Here is a tiny trained network, its code and every weight. The questions are about switching its units off for an input and a target symbol, where a switched-off unit gives its printed mean instead of its output.

import numpy as np


def w(rows, s, z=0):
    codes = np.array(rows[::2]) - 128.0
    scale = np.full(codes.shape[1], s)
    scale[-1] = z or s
    return codes * scale


def f(y):
    return np.maximum(y, 0)


def softmax(a):
    e = np.exp(a - a.max(-1, keepdims=True))
    return e / e.sum(-1, keepdims=True)


def log_softmax(a):
    a = a - a.max(-1, keepdims=True)
    return a - np.log(np.exp(a).sum(-1, keepdims=True))


def net(x, mask):
    ids = ['λμξπφω'.index(c) for c in x.split()]
    T = len(ids)
    res = E[ids] + P[:T]
    q, k, v = (res @ M[0].T for M in (Q, K, V))
    z = softmax(np.where(np.tri(T) > 0, q @ k.T / 3**0.5, -1e9)) @ v
    res = res + np.where(mask[0], z, O[0][:, -1]) @ O[0][:, :-1]
    y = f(res @ A[0][:, :-1].T + A[0][:, -1])
    res = res + np.where(mask[1:9], y, B[0][:, -1]) @ B[0][:, :-1]
    return log_softmax(res[-1] @ U[:, :-1].T + U[:, -1])


Q, K, V, O, A, B = {}, {}, {}, {}, {}, {}
E = w([
[161,80,9,169,50,24,50,131],'λ',
[190,155,109,154,76,74,100,156],'μ',
[95,172,92,24,148,103,199,104],'ξ',
[145,213,62,172,102,99,126,132],'π',
[142,146,219,96,78,72,22,185],'φ',
[211,108,125,255,122,88,64,188],'ω',
],0.0097)
P = w([
[123,116,133,132,101,161,208,158],'0',
[129,140,76,122,64,141,30,101],'1',
[107,158,169,175,254,85,164,112],'2',
[105,210,149,156,44,193,195,162],'3',
[219,83,81,79,76,152,95,88],'4',
[136,116,209,166,160,83,208,86],'5',
[82,134,169,150,15,128,166,169],'6',
[169,34,51,57,129,151,91,103],'7',
[157,100,198,145,205,54,202,82],'8',
[50,167,162,151,66,142,168,144],'9',
[219,134,124,66,88,149,79,112],'10',
[118,118,184,168,211,73,169,50],'11',
],0.0098)
Q[0] = w([
[140,76,47,62,208,232,81,88],'H1',
[100,104,156,120,72,51,56,122],'H1',
[100,141,99,125,30,254,114,213],'H1',
],0.0088)
K[0] = w([
[96,203,156,252,66,83,159,254],'H1',
[183,67,132,108,183,129,166,191],'H1',
[236,35,132,217,45,167,11,170],'H1',
],0.0066)
V[0] = w([
[34,187,171,2,119,142,129,101],'H1',
[173,142,232,130,180,143,94,224],'H1',
[169,236,125,169,192,99,221,111],'H1',
],0.0074)
O[0] = w([
[47,171,128,124,110,6,130,136,2],'H1',
[103,139,181,161,104,178,49,14,103],'H1',
[134,236,95,142,205,143,98,161,136],'H1',
],0.011,0.0046)
A[0] = w([
[82,144,139,179,201,1,183,168,82],'N1',
[159,127,29,81,49,111,89,143,41],'N2',
[111,101,118,161,107,198,188,118,1],'N3',
[148,104,231,193,209,181,182,98,61],'N4',
[87,184,208,98,174,101,122,69,46],'N5',
[98,116,132,108,94,110,201,203,161],'N6',
[77,135,131,54,126,135,123,213,22],'N7',
[108,113,186,215,218,99,126,78,39],'N8',
],0.0074,0.0042)
B[0] = w([
[105,129,175,128,55,115,102,33,255],'N1',
[35,164,183,87,101,94,178,184,193],'N2',
[127,86,204,20,60,169,138,130,158],'N3',
[80,140,204,65,101,177,185,246,179],'N4',
[113,62,144,122,63,104,67,93,160],'N5',
[155,139,21,154,146,66,120,143,192],'N6',
[141,165,80,66,147,109,101,160,139],'N7',
[183,42,150,115,166,88,230,254,170],'N8',
],0.0084,0.007)
U = w([
[129,193,119,171,130,117,138,183,102],'λ',
[77,120,206,213,27,84,180,32,84],'μ',
[125,59,131,94,156,71,230,197,1],'ξ',
[100,234,94,155,113,112,124,183,157],'π',
[47,74,210,57,75,159,129,119,106],'φ',
[254,107,57,178,129,143,51,60,240],'ω',
],0.0072,0.0046)

Each question gives the input, a string of symbols that net reads in full, and the target symbol t.
The units are the heads (3 rows each of Q, K, V and O) and the neurons (one row each of A and B). Each row of codes is followed by its name. A weight is (code - 128) times the scale printed after its matrix; where a second scale follows, it is the last column's (O, A, B and U).
mask holds one flag per unit, heads first, then neurons. A switched-off unit (its flag False) gives its mean, the last column of its rows in O or B, instead of its output. The means were averaged over made-up inputs and are rounded, as every weight is.
A unit's drop is (log p(t) with every unit on - log p(t) with that unit switched off) / (log p(t) with every unit on - log p(t) with every unit switched off).
The circuit of an input: a set's keep is (log p(t) with only the set's units on - log p(t) with every unit switched off) / (log p(t) with every unit on - log p(t) with every unit switched off). Starting from all 9 units, units are removed one at a time, each time the one whose removal leaves the highest keep (on an exact tie, the one counted first), for as long as the keep stays at least 0.8.
units of the circuit, in order: the units of the circuit, biggest drop first
unit that matters most: the unit with the biggest drop
top k neurons: the k neurons with the biggest drops, biggest first
drop of u: that unit's drop, to one decimal
input λ λ ξ ω λ ω ω ξ, target ω: units of the circuit, in order : [H1]
input ω λ π μ ω ξ ω, target φ: units of the circuit, in order : [H1; N3]
input μ ω ξ λ, target φ: units of the circuit, in order : [H1; N3]
input φ ξ φ, target μ: units of the circuit, in order : [H1; N1]
input ω ω π π ω ω ω ξ, target ω: units of the circuit, in order : [H1; N4]
input φ ω ξ φ ω μ ω φ λ ω π λ, target μ: units of the circuit, in order : [N1; H1]
input μ ω ξ π ξ, target π: units of the circuit, in order : [H1; N1]
input λ ω λ ξ λ, target ξ: units of the circuit, in order : [N2; H1]
input μ λ λ λ ξ ω μ, target π: units of the circuit, in order : [N6; H1; N8; N7]
input λ ξ φ λ ξ μ μ, target π: units of the circuit, in order : [N6; H1; N8]
input ω λ φ λ ξ ξ ξ, target π: top 2 neurons : [N6; N8]
input φ φ μ φ ω φ λ ω π μ, target φ: top 3 neurons : [N3; N4; N6]
input λ λ μ π π ω, target ξ: top 2 neurons : [N4; N8]
input φ ω ω φ φ ω λ λ λ λ, target ξ: units of the circuit, in order : [H1; N1]
input μ λ λ μ ω ξ λ ω μ, target μ: units of the circuit, in order : [N1; H1]
input ξ ξ μ ξ λ ξ φ, target ξ: top 2 neurons : [N6; N1]
input ω ω μ ω, target φ: top 2 neurons : [N4; N3]
input μ ω φ φ μ λ ω ξ π φ, target π: top 2 neurons : [N6; N7]
input φ λ ω λ φ λ λ λ ω ω, target ξ: top 2 neurons : [N1; N6]
input φ ω λ φ φ ω ω λ ξ π ω φ, target μ: top 2 neurons : [N1; N5]
input μ ω λ π λ λ, target ω: unit that matters most : N4
input ω φ π λ ω λ, target ω: top 2 neurons : [N2; N4]
input λ π ω π ω ξ ω ξ φ φ, target π: drop of N7 : 0.1
